Below are the code and all the weights of a small trained network. Each question names an input and a class and asks about switching units off, where a switched-off unit gives its printed mean instead of its output.

import numpy as np


def w(rows, s, z=0):
    codes = np.array(rows[::2]) - 128.0
    scale = np.full(codes.shape[1], s)
    scale[-1] = z or s
    return codes * scale


def f(y):
    return y / 2 * (1 + np.tanh(0.7978845608 * (y + 0.044715 * y**3)))


def log_softmax(a):
    a = a - a.max(-1, keepdims=True)
    return a - np.log(np.exp(a).sum(-1, keepdims=True))


def net(x, mask):
    res = np.array(x, float).reshape(1, 7) / 4 @ E
    y = f(res @ A[0][:, :-1].T + A[0][:, -1])
    res = res + np.where(mask, y, B[0][:, -1]) @ B[0][:, :-1]
    return log_softmax(res[-1] @ U[:, :-1].T + U[:, -1])


A, B = {}, {}
E = w([
[151,163,130,101,134,114,181],'x0',
[65,225,132,2,49,254,55],'x1',
[161,156,131,107,132,120,187],'x2',
[98,130,43,206,61,49,212],'x3',
[160,148,93,158,129,137,147],'x4',
[156,10,107,44,32,153,170],'x5',
[138,120,118,131,133,125,127],'x6',
],0.0051)
A[0] = w([
[124,197,159,64,196,145,149,253],'N0',
[117,65,143,57,156,143,112,250],'N1',
[164,146,186,156,179,69,130,249],'N2',
[147,119,166,133,141,169,100,54],'N3',
[134,199,106,106,129,146,98,105],'N4',
[86,141,133,73,39,187,117,254],'N5',
[98,87,121,87,37,139,156,227],'N6',
[80,116,82,124,88,111,154,207],'N7',
[120,143,55,165,116,68,156,179],'N8',
[126,87,90,74,75,97,163,119],'N9',
[81,166,75,176,107,117,107,246],'N10',
[177,2,142,166,114,131,148,206],'N11',
[179,156,164,176,178,136,136,174],'N12',
[104,157,182,185,141,156,116,212],'N13',
[146,97,164,210,44,115,157,20],'N14',
[144,83,197,160,91,166,186,136],'N15',
],0.0082,0.0022)
B[0] = w([
[124,194,126,123,66,196,71,210],'N0',
[171,133,62,106,182,130,85,197],'N1',
[223,131,129,202,136,79,12,214],'N2',
[168,130,195,57,139,152,101,135],'N3',
[128,176,128,126,203,156,116,161],'N4',
[151,159,94,115,74,198,64,253],'N5',
[255,126,142,149,40,66,130,218],'N6',
[140,179,169,188,93,79,128,181],'N7',
[99,130,116,202,153,63,163,213],'N8',
[147,51,184,150,96,73,84,182],'N9',
[89,144,126,200,140,150,120,193],'N10',
[162,59,125,126,212,108,170,228],'N11',
[132,190,145,185,90,134,90,181],'N12',
[118,162,152,176,82,164,87,174],'N13',
[117,93,186,145,125,110,205,158],'N14',
[231,102,157,102,196,114,140,150],'N15',
],0.0063,0.005)
U = w([
[189,129,176,230,23,98,2,254],'0',
[167,75,84,64,225,114,153,253],'1',
[59,218,190,67,192,222,59,10],'2',
[131,127,31,8,55,170,61,16],'3',
[68,165,85,238,183,57,148,52],'4',
[75,12,208,158,48,28,194,2],'5',
[49,170,5,179,78,189,116,221],'6',
],0.0049,0.0022)

Each question gives the input, the list of numbers given to net, and the class t.
The units are the neurons (one row each of A and B). Each row of codes is followed by its name. A weight is (code - 128) times the scale printed after its matrix; where a second scale follows, it is the last column's (A, B and U).
mask holds one flag per neuron, in row order. A switched-off neuron (its flag False) gives its mean, the last column of its row in B, instead of its output. The means were averaged over made-up inputs and are rounded, as every weight is.
A unit's drop is (log p(t) with every unit on - log p(t) with that unit switched off) / (log p(t) with every unit on - log p(t) with every unit switched off).
The circuit of an input: a set's keep is (log p(t) with only the set's units on - log p(t) with every unit switched off) / (log p(t) with every unit on - log p(t) with every unit switched off). Starting from the 12 units with the biggest drops (on a tie, the unit counted first), units are removed one at a time, each time the one whose removal leaves the highest keep (on an exact tie, the one counted first), for as long as the keep stays at least 0.8.
units of the circuit, in order: the units of the circuit, biggest drop first
unit that matters most: the unit with the biggest drop
k most important neurons: the k neurons with the biggest drops, biggest first
drop of u: that unit's drop, to one decimal
input [-8,0,-4,-5,3,7,3], class 1: units of the circuit, in order -> (N11; N0; N1)
input [4,7,-4,7,-2,6,-6], class 0: unit that matters most -> N6
input [-7,-4,0,0,-6,5,5], class 1: units of the circuit, in order -> (N11; N1; N15)
input [1,-5,-4,-3,0,7,-5], class 1: units of the circuit, in order -> (N11; N1; N15)
input [-4,-8,5,-2,-5,6,-6], class 1: units of the circuit, in order -> (N11; N15)
input [-5,-4,1,-7,6,2,-6], class 1: 2 most important neurons -> (N11; N5)
input [-2,5,-6,-6,-4,3,0], class 3: 2 most important neurons -> (N5; N1)
input [8,6,2,6,-4,6,2], class 0: 3 most important neurons -> (N6; N9; N7)
input [-2,0,-7,6,-2,6,8], class 5: drop of N2 -> 0.2
input [-7,-1,-4,7,5,1,-5], class 5: drop of N14 -> 0.2
input [-2,-7,-5,-5,0,4,6], class 1: drop of N11 -> 0.3
